
[[ 228 -103   12    6  276   64 -268 -197   35 -311  349 -318   37  -19
  -245 -395 -191  355 -196  270  -59   36]
 [ 143   10   28   55  119  343 -348  -99  145 -104  174  -55   33  -98
  -346 -207 -199  357 -352  112  162   41]
 [-159   92   64  -30    8  -14   -3   53  -61  302 -328  152  -66 -112
   340  246   46 -179   29 -262  132  -43]
 [-276 -261  238  -85   -1  313  -42   19  -15 -137   63 -203 -100  -17
  -481 -311 -130  351   18   78 -136  351]
 [-170  -34   56   21   21 -138  322   -7 -207   82 -111   37   43  -66
   245   20   25 -132  302 -102 -195   52]
 [-146  153  -88  145 -334  134  -98   48   50  124  111  185  180 -113
   124  -57  -58   87 -224  -74   45  -16]
 [ 169   79   95  196  105  283 -243 -181    5 -114    6   59  174  -95
  -190 -167  -99  209  -58   90   59  -39]
 [ -15  123  -59  130  -73   58  122   43   36  141  143  140  109 -146
     1   20  -69  115 -137  -25  -78   -1]
 [-350 -262  172 -147  -81  293  -70   80   32  -83  129 -216 -145  -21
  -434 -294 -150  352 -111   43  -96  369]
 [-432  -62 -122 -118 -545  134 -348   77   29  -21  159  -43   44   10
   264 -287 -127   73 -339 -120  199  131]
 [  25   50 -112   17  -39  118   -1  -81  -68   16   37  127  121  -94
   216  -48 -135  -47 -114 -118  198  -62]
 [ 273   63  160  227  236  277 -286 -329 -116 -234 -159   45  244  -52
   -91 -213  -80  106  159   94  107 -106]
 [ 194   51   52  162   96  187 -354 -304 -107 -250  -60    3  245  -28
    91 -256  -97   55   48   68  164 -125]
 [  19   20   -1  100  -92  110 -356 -207  -94 -213   15  -42  217   -2
   191 -306  -82   43  -19   41  129  -64]
 [-417  -72 -108 -322 -194 -334 -176  186   21  250   13 -206 -258   -4
   573   60  -13 -134 -284 -215   94   63]
 [-371  -11  -46  -89 -274 -143   71  132  -72  200  -28   23  -40  -50
   393   32   12 -112  -30 -192  -38   74]
 [-168 -179  244 -197  372  -81  181   66  -86  191 -251 -195 -306  -67
   -63  140    7   12  182 -106 -144  173]
 [-136 -146  124  -80  104  248  154  -50 -136    7 -182   44  -34  -66
   -84  -47 -107   11  150 -146   91  151]
 [   4   95   23  123   25  135  151  -45  -90  132 -127  227  131 -136
    86   83  -39  -44   79 -125   36  -35]
 [ -41   70 -125   36 -273   78 -615 -125   69 -155  192  -89  160    2
   270 -327 -126  123 -380   47  246  -81]
 [  -6 -171  155  -70  297  245  244 -130 -199  -61 -213   22  -23  -67
  -131  -47 -124  -12  275 -109   66  127]
 [-280  -17  477  296   25  349  503  -15 -290  153 -568  321  158 -123
  -332  110  144  -22  774 -145 -367  223]
 [ -14   91  -50  118 -166  214 -208  -72   15  -27   80  106  169  -88
    47 -148 -111  113 -186  -27  139  -26]
 [-250 -216  361 -172  258  446  106   24 -103  167 -525   54 -247  -89
  -323  140  -61   26  226 -264  166  270]
 [-189 -137  141 -120  148   42  214    8 -148  100 -203  -27 -116  -63
    26   39  -34  -47  198 -149  -42  143]
 [-158 -237  100 -112   26  151 -160  -66  -24 -231  195 -292  -52   21
  -244 -390 -163  288  -68  123  -72  232]
 [ 221  200 -165  269  -76 -150 -132 -252 -141 -170  156   85  393  -50
   461 -217  -35  -74   39   83  -12 -262]
 [-176 -125   57  -12  -88  159   23  -87 -158 -132  -15  -21   92  -16
    29 -243  -92   39  134  -43    5  128]
 [ 159 -114 -120 -252  487 -503  172  -62  -93   23  175 -342 -212  -34
   394   25  -87  -90  -43   10  -98  -77]
 [-386  -89  130 -165  -37 -149   84  148  -79  258 -213  -90 -207  -45
   242  120   52  -91   97 -190 -104  146]
 [-105   79  -70  -13  -72  -21   52   14  -52  185  -88  131   28 -100
   328  106  -36 -124  -69 -194  117  -54]
 [ -33  111  -36  109  -27   -2  192   53   -7  187   62  137   76 -145
    79   82  -33   46  -54  -65 -100  -10]
 [-164  147  200   22   71  217  -53  172  125  486 -376  217 -179 -198
   -89  402   48   45 -142 -249  101   41]
 [-111 -198  246   28  179  201  146  -39  -65 -126   68 -169  -36  -49
  -493 -240  -90  330  173  136 -296  276]
 [-122   -5  127 -103  163   40   12   -1  -94  232 -383   68 -129  -95
   227  219   12 -167  102 -255  159    4]
 [  31  150 -119  212 -197   17  -51 -118  -85  -54  129  150  297  -80
   265 -163  -56   -4  -33    8    1 -114]
 [ -74 -181  126 -122  273   68  258  -62 -179   -2 -151  -66  -93  -54
   -30  -29  -90  -27  239 -105  -26  136]
 [  26  129 -210   84 -170  -30  -26  -64  -50   29  145  139  201  -90
   388  -73  -99  -72 -172  -87  135 -131]
 [ -38  163 -172   19  -72 -234   56   75   19  260  100   85   21 -133
   435  146   -9  -94 -212 -126   14 -122]
 [  78   41  248  -30  444  265   57   64   98  359 -345  113 -242 -205
  -318  364  -32  116  -71 -161  111   56]
 [ -46   61  306  106  288  110  223  -44 -181  282 -591  218  -25 -138
    65  325  111 -189  436 -231  -29   -7]
 [-483  -49   30 -122 -313  -54   35  204  -15  255  -56   -1 -119  -50
   238   35   12  -35  -79 -207  -53  169]
 [  31  -30   73 -198  370   48  -58   73  107  266 -104  -82 -307 -136
   -65  225  -95   91 -266 -126  149   41]
 [-509  -89  169 -132 -167 -117  120  203  -60  291 -208  -61 -196  -42
   167  109   78  -43  111 -193 -187  216]
 [-118  -29 -159   -5 -125 -280  222  -77 -228  -57  141  -27  156  -16
   514 -163  -44 -175  149  -63 -110  -42]
 [ -34    7   47   -5  188 -235  258  -61 -214  124 -200   17    2  -73
   394  122   51 -225  295 -139 -103  -61]
 [  35   85 -176   83 -220  -33 -436 -140   14 -183  281  -84  210  -14
   312 -332 -119   99 -303   90  126 -115]
 [ -50  135  -59  107 -299  188 -635  -48  172  -53  184  -21  147  -54
    63 -246 -109  247 -478   71  188  -50]
 [ 113  -50  -10  -64  251  193   96  -18   48   40  128  -16  -76 -134
  -227  -16 -185  194 -201  -17   77   71]
 [-182  -93  127  -68   76   83  193   -1 -153  111 -227   40  -53  -70
    74   48  -30  -75  199 -172   -4  113]
 [ 460  220  -23  387  301  -77  148 -242  -87 -124  200   94  340 -144
   -25 -103  -36  126  137  229 -259 -219]
 [  23   22    7  144  -87  -37 -323 -210 -108 -251   99 -115  235   15
   209 -354  -41   73   35  122  -42  -67]
 [ 197   86  -87  188    0 -102 -215 -303 -171 -281  116  -35  328   -4
   371 -319  -68  -41   90  112   11 -196]
 [ 106  185 -176  237 -182 -153  -86 -177 -126 -112  184   97  354  -55
   457 -203  -36  -71    0   46  -36 -207]
 [-280 -237  156 -145   73   82  265   82  -82   23   35 -157 -159  -44
  -243 -116  -91  171  104  -31 -200  301]
 [-153  102 -137  100 -323  -11  -42   12  -28   49  162  113  182  -70
   286 -122  -60    9 -149  -60    8  -28]
 [  61   87  -29   -5  207 -292  152  -97 -201  157 -230   62   21  -82
   577  185   42 -310  209 -179   29 -176]
 [ 378  -19   42  173  407 -119  -53 -296  -99 -335  282 -251  178  -37
  -129 -349 -105  239  106  325 -264  -75]
 [ 336  216   14  374  116  -46 -173 -294 -110 -191   77   57  379  -77
   145 -208    0   72  127  191 -146 -233]
 [ 128  -31  128  -24  450   66  267  -10  -18  165 -100   -9 -139 -154
  -217  168  -68  101   54  -43  -77   58]
 [ 138   69  143  -21  467  -33  100   31   48  316 -203   15 -203 -168
   -62  325  -11   40  -43  -95  -13  -40]
 [  95  125  -30  234  -86   10 -162 -204 -122 -148   59   63  307  -45
   228 -227  -34   12   69   69  -27 -130]
 [ 219   12  211  230  260  336  -96 -307 -167 -214 -222   92  237  -73
  -193 -183  -64   84  298   59   47  -45]
 [-178 -130  109    5 -134  161 -364 -112  -42 -233   74 -199   74   34
   -71 -401  -94  214  -35   97  -10  140]
 [ -28  290  105  306   -2 -156  295  -11 -188  349 -394  370  208 -168
   433  339  191 -288  388 -199 -180 -189]
 [-259   -5   87  162 -324  -42 -247  -79 -110 -169   89 -114  222   31
   142 -369   27  114  106  110 -234   74]
 [-178  -63  197  -51  122  195  159    1 -141  176 -393  124  -73  -96
    14  141  -12  -94  237 -232   76  110]
 [-114 -114   86   60   -3   22  133  -93 -165 -158   87 -100  114  -18
   -37 -268  -60  103  218   72 -222  131]
 [ -93 -158  176 -188  415 -206  238   46  -94  162 -149 -221 -274  -62
    20  130    2   -7  173  -65 -197  123]
 [ -79 -292   32 -227  132  223 -132  -67    7 -248  256 -310 -127    5
  -306 -378 -255  312 -207   87   82  248]
 [ 277   29  -82  -39  386   49  139  -70   25   80  113   20  -42 -152
   -45   94 -173   84 -194  -26  120  -66]
 [ 396  141  100  336  342  135   15 -246  -60 -136   51   76  258 -136
  -233 -112  -63  205  138  198 -157 -121]]

[-194  100  -31 -169    8 -385   18   70   91 -164 -255   23 -532 -130
 -502 -118 -207  161  428  254  -78  294    5 -179    8 -231   56  179] : 64
[-354   54    7   33   52 -310  174  -66  -14 -189 -132  238 -362 -256
 -383   50  -96  468  220  297 -177  383 -124 -201  175  -93 -136  176] : 53
[-245  -39  -57  154  130  195 -409  -91  132  181 -277   92   20  474
  359  389  -20 -132 -220   59  -87  135  153   56  226  216  270 -359] : 29
[-147 -219  -10  -26  178   44 -174   -6  -81 -143   17  108  -17  170
 -141  138  -18  -19  -10  -32   73  355  171   -8  -65  134  234   93] : 9
[-210  -72  -41  173  201   30  -78   12   49   13 -281  193 -190  196
  -80  242 -161  164   73  159 -131  474  108 -116  116  153  227  -80] : 15
[ 348   10  188  111   77  166 -103 -201  368  154   -1   22  135   84
  165  -25 -408   89  -86 -164   -8  100   84   72  123  283  231 -318] : 8
[ 345  -97  185  -71  -95  322  344    8  -25   52   39   79  329 -168
  171  203   28   59 -392 -386 -173   49 -119  101 -171  372 -125   77] : 42
[-203  -91  -66 -169  -82  152  -85  165 -157   44 -252   25    7  204
  124  388  281 -237 -272  -84 -160   37    2   59 -118  139  -15   75] : 18
[ 106   89  190  144  -74  195  215 -232  165  151   -3  185  241 -172
  333  242  -65  308 -387 -139 -241  -13 -206   59  229  323 -206 -208] : 0
[-172 -140   60 -139  -72 -112   69   22 -153 -146  122  142  -30 -198
 -305   30   75  212  -65  -10  -30  103 -104   -1  -39   17 -187  250] : 10
[ 274   33  153   45 -118  239  309   48  114  215 -179  117  120 -143
  127  197 -152  184 -246 -196 -288   53 -162   29   -1  312 -129  -68] : 59
[ 255  117  169 -103 -193  -72  432   74  116   58 -142   67 -135 -411
 -258  -65 -241  320   46  -70 -262   61 -251  -68  -49   71 -248  135] : 71
[-434   54   18  -33  -24 -359  103 -101  -48 -202  -38  218 -316 -288
 -364   36    0  454  149  280 -140  231 -175 -147  203 -147 -229  184] : 26
[ 108   72  105  285   80  171 -123 -169  345  278 -225  146   31  178
  246  163 -365  205 -112   16 -155  141   27   19  313  284  172 -436] : 54
[-212    4  -26  273   26  109 -239   47  150  315 -365  199 -115  295
  112  290 -198  172  -93  181 -222  148    7  -25  322  201  108 -330] : 67
[-294    9   40 -108   43 -206  185 -176  -81 -288   46  152 -127 -268
 -167  120  117  270    7   82  -98  278 -104 -105   51  -42 -153  223] : 37
[-335 -156  -54   49  -40   56 -465   72  -27  185  -94  118    7  349
   23  223   36  -39 -194   91   -3  -55   42  101  194  113   62 -168] : 27
[ 102  -77   89   21 -130  377  492  156 -194  145 -199  216  246 -165
  214  479  214  160 -499 -262 -406  119 -231   27 -122  422 -293  130] : 70
[  21  240  215  257 -105 -123  302 -258  323  166  -90  264  -97 -382
  -16    1 -369  686  -33  155 -315   76 -327  -87  447  114 -292 -232] : 57
[ 125  -34  117  235  -22  154 -149    4  235  330 -124  158   67  128
   29   66 -377  243 -128    2 -123   21  -23   65  255  277   68 -323] : 16
[  -2 -499 -100 -174 -264  579 -723  599 -305  517 -138  -75  400  789
  165  383  274 -701 -630 -384   82 -445  170  406 -276  405  153 -106] : 23
[ -82   40  -28 -218  112  101  133 -112  -23 -219 -224  -39  -29   64
  273  373  242 -260 -157 -156 -141  310   90  -32 -192  113  144  105] : 5
[ -50 -194  112 -324 -326 -220 -199  182 -117    5  284    9   -3 -193
 -534 -275  -28   93  -27  -69  145 -333 -157  153  -82 -104 -287  250] : 11
[ 192    4  226  190    3  -53  -48 -220  328  113  151  161   35 -147
 -149 -203 -512  454   39   16   13   77  -65   24  293  160   14 -227] : 25
[ -53 -204  106 -171 -124 -188 -216   83  -49  -51  259   59  -33  -94
 -506 -242 -157  156   58  -18  163  -78  -26   89  -19  -38  -85  169] : 34
[ -22 -141  154 -193   14 -243  124 -137  -50 -335  344   97  -33 -352
 -459 -219 -101  289  116  -56  139  202  -49   -9  -87  -44 -101  326] : 19
[ 389 -113   45 -414  -44  318  163  168  -68  -68 -145 -197  179  101
  183  227  171 -541 -260 -491  -52   81  129  126 -534  241  175  215] : 32
[ 162  -41  131 -294 -172  -36   94   18   -3  -74  113  -41   57 -218
 -166  -72    1   -6 -106 -219   -6  -89 -103   92 -165   41 -142  187] : 6
[ 364   43  190  -88 -104  142  421   -2  111   54  -58   55  107 -300
    8   58 -149  179 -159 -257 -216   91 -158   10 -116  242 -136   81] : 60
[ 116  -30  161 -257  -26 -253  212 -106   37 -292  219   22 -104 -392
 -414 -230 -147  218  175  -91   58  181  -64  -42 -139  -67  -92  306] : 22
